Here is a tiny trained network, its code and every weight. The questions are about switching its units off for an input and a class, where a switched-off unit gives its printed mean instead of its output.

import numpy as np


def w(rows, s, z=0):
    codes = np.array(rows[::2]) - 128.0
    scale = np.full(codes.shape[1], s)
    scale[-1] = z or s
    return codes * scale


def f(y):
    return np.maximum(y, 0)


def log_softmax(a):
    a = a - a.max(-1, keepdims=True)
    return a - np.log(np.exp(a).sum(-1, keepdims=True))


def net(x, mask):
    res = np.array(x, float).reshape(1, 7) / 4 @ E
    y = f(res @ A[0][:, :-1].T + A[0][:, -1])
    res = res + np.where(mask, y, B[0][:, -1]) @ B[0][:, :-1]
    return log_softmax(res[-1] @ U[:, :-1].T + U[:, -1])


A, B = {}, {}
E = w([
[132,130,125,127,131,128,127],'x0',
[126,129,129,130,125,130,128],'x1',
[241,127,97,122,46,196,89],'x2',
[83,205,22,124,50,58,149],'x3',
[162,21,129,108,84,38,129],'x4',
[107,141,168,3,101,150,186],'x5',
[130,129,127,128,129,128,127],'x6',
],0.0054)
A[0] = w([
[172,128,111,120,95,163,126,15],'N0',
[127,137,103,123,102,127,125,164],'N1',
[131,98,154,131,147,142,119,130],'N2',
[131,127,120,166,137,115,117,80],'N3',
[142,94,158,133,151,165,120,134],'N4',
[123,128,127,103,125,134,124,105],'N5',
[137,82,140,122,108,84,130,68],'N6',
[216,132,109,120,56,189,113,36],'N7',
[131,104,145,123,149,149,129,76],'N8',
[138,79,193,133,173,167,124,142],'N9',
[117,133,138,59,126,136,140,93],'N10',
[129,128,140,95,119,135,141,118],'N11',
[156,92,135,118,144,168,121,144],'N12',
[128,128,146,105,117,120,135,70],'N13',
[111,138,141,34,117,137,135,72],'N14',
[138,120,123,203,150,123,115,91],'N15',
[147,131,130,129,122,132,130,84],'N16',
[139,123,109,187,136,120,119,79],'N17',
[129,163,137,134,133,155,128,53],'N18',
[123,143,143,68,119,128,136,83],'N19',
[153,23,135,104,87,41,126,46],'N20',
[139,87,156,133,155,160,131,99],'N21',
[136,93,123,127,121,96,112,62],'N22',
[114,144,95,122,94,98,134,176],'N23',
[109,171,88,129,81,90,130,142],'N24',
[67,128,147,123,195,79,145,59],'N25',
[88,132,140,115,177,94,134,24],'N26',
[129,132,128,77,126,139,134,118],'N27',
[174,132,119,130,95,158,137,2],'N28',
[134,102,160,132,154,153,119,149],'N29',
[110,226,138,147,154,210,118,73],'N30',
[113,131,139,48,132,134,144,102],'N31',
[148,121,100,172,132,128,117,97],'N32',
[106,194,137,143,160,170,135,71],'N33',
[131,137,148,50,112,144,129,107],'N34',
[106,111,137,130,147,98,141,75],'N35',
[141,122,138,118,146,136,125,118],'N36',
[147,117,96,248,155,100,111,77],'N37',
[103,191,69,128,67,86,128,131],'N38',
[87,141,156,130,164,84,139,53],'N39',
],0.011,0.00094)
B[0] = w([
[78,97,100,139,129,75,101,186],'N0',
[132,154,137,113,138,98,133,164],'N1',
[145,174,137,109,134,106,140,172],'N2',
[124,117,152,143,95,148,128,159],'N3',
[149,187,147,105,131,93,152,193],'N4',
[128,122,141,140,114,135,129,143],'N5',
[147,108,90,111,175,182,137,175],'N6',
[31,67,75,143,133,18,75,253],'N7',
[144,165,140,122,127,104,141,161],'N8',
[165,229,152,98,129,69,155,226],'N9',
[127,114,161,159,78,167,129,176],'N10',
[123,122,147,147,101,147,124,157],'N11',
[138,177,135,108,136,76,136,188],'N12',
[128,127,138,143,115,151,130,144],'N13',
[126,116,177,175,70,181,128,192],'N14',
[124,121,174,148,68,171,138,189],'N15',
[113,128,119,125,126,117,118,142],'N16',
[121,110,168,145,82,161,131,174],'N17',
[145,106,102,119,155,156,129,164],'N18',
[124,120,160,159,91,164,132,170],'N19',
[174,92,55,101,239,252,149,233],'N20',
[152,190,145,108,133,97,147,187],'N21',
[135,119,106,119,160,176,139,162],'N22',
[158,185,154,106,146,105,144,186],'N23',
[173,205,168,101,145,87,147,208],'N24',
[70,84,77,135,114,37,74,210],'N25',
[88,98,95,140,119,68,94,179],'N26',
[118,121,154,152,96,149,129,165],'N27',
[85,100,102,135,129,80,99,179],'N28',
[150,181,141,108,130,99,146,184],'N29',
[175,63,59,97,218,218,148,250],'N30',
[120,115,169,168,76,172,125,183],'N31',
[105,114,158,150,90,153,134,169],'N32',
[164,87,82,105,182,191,139,205],'N33',
[117,113,166,173,72,158,124,189],'N34',
[108,102,96,132,127,99,100,162],'N35',
[131,151,134,122,128,113,135,150],'N36',
[109,108,200,171,31,201,133,228],'N37',
[181,229,177,87,150,67,162,236],'N38',
[89,103,93,129,119,65,87,184],'N39',
],0.02,0.0055)
U = w([
[177,253,188,69,136,72,187,126],'0',
[97,98,226,232,7,239,134,67],'1',
[164,77,28,83,233,253,158,87],'2',
[20,86,55,143,120,29,28,253],'3',
],0.0065,0.00054)

Each question gives the input, the list of numbers given to net, and the class t.
The units are the neurons (one row each of A and B). Each row of codes is followed by its name. A weight is (code - 128) times the scale printed after its matrix; where a second scale follows, it is the last column's (A, B and U).
mask holds one flag per neuron, in row order. A switched-off neuron (its flag False) gives its mean, the last column of its row in B, instead of its output. The means were averaged over made-up inputs and are rounded, as every weight is.
A unit's drop is (log p(t) with every unit on - log p(t) with that unit switched off) / (log p(t) with every unit on - log p(t) with every unit switched off).
The circuit of an input: a set's keep is (log p(t) with only the set's units on - log p(t) with every unit switched off) / (log p(t) with every unit on - log p(t) with every unit switched off). Starting from the 12 units with the biggest drops (on a tie, the unit counted first), units are removed one at a time, each time the one whose removal leaves the highest keep (on an exact tie, the one counted first), for as long as the keep stays at least 0.8.
circuit, biggest first: the units of the circuit, biggest drop first
unit that matters most: the unit with the biggest drop
k most important neurons: the k neurons with the biggest drops, biggest first
drop of u: that unit's drop, to one decimal
input [-4,-7,8,7,-6,-2,-1], class 3: unit that matters most	N7
input [1,-2,3,1,-2,-2,-2], class 3: 2 most important neurons	N20, N14
input [-8,8,-7,-4,-6,-3,0], class 3: 4 most important neurons	N25, N20, N39, N26
input [2,3,6,6,-7,-3,3], class 2: 3 most important neurons	N30, N33, N9
input [-1,-7,6,-6,-3,7,5], class 1: 4 most important neurons	N34, N14, N38, N31
input [-3,-6,-7,5,-5,5,-8], class 3: 2 most important neurons	N25, N39
input [7,8,6,5,0,6,4], class 1: 2 most important neurons	N14, N34
input [0,-4,4,2,-5,4,8], class 2: 3 most important neurons	N30, N37, N33
input [-3,-1,-1,4,5,3,4], class 2: 3 most important neurons	N20, N9, N6
input [-8,5,0,4,-1,-6,0], class 1: 2 most important neurons	N37, N9
input [-6,-7,-2,-3,-6,-4,2], class 2: 2 most important neurons	N30, N33
input [2,-2,-4,5,6,-7,1], class 1: 2 most important neurons	N37, N30
input [2,5,-7,2,5,4,-3], class 3: 2 most important neurons	N25, N30
input [8,-1,3,0,-3,-1,-1], class 2: 2 most important neurons	N25, N30
input [3,-5,-7,-4,-1,0,6], class 3: circuit, biggest first	N25
input [7,-5,2,0,7,6,8], class 2: 2 most important neurons	N20, N37
input [3,6,-3,0,3,-3,2], class 1: 2 most important neurons	N30, N7
input [6,6,7,1,0,3,2], class 3: drop of N7	0.1
input [-4,-2,8,-1,2,-5,2], class 3: drop of N7	1.7
input [-5,0,-1,0,-8,-5,-2], class 2: circuit, biggest first	N30
input [2,-4,-2,-2,2,7,-3], class 1: drop of N7	0.0
input [3,7,3,-7,-5,-3,-2], class 0: drop of N9	0.2
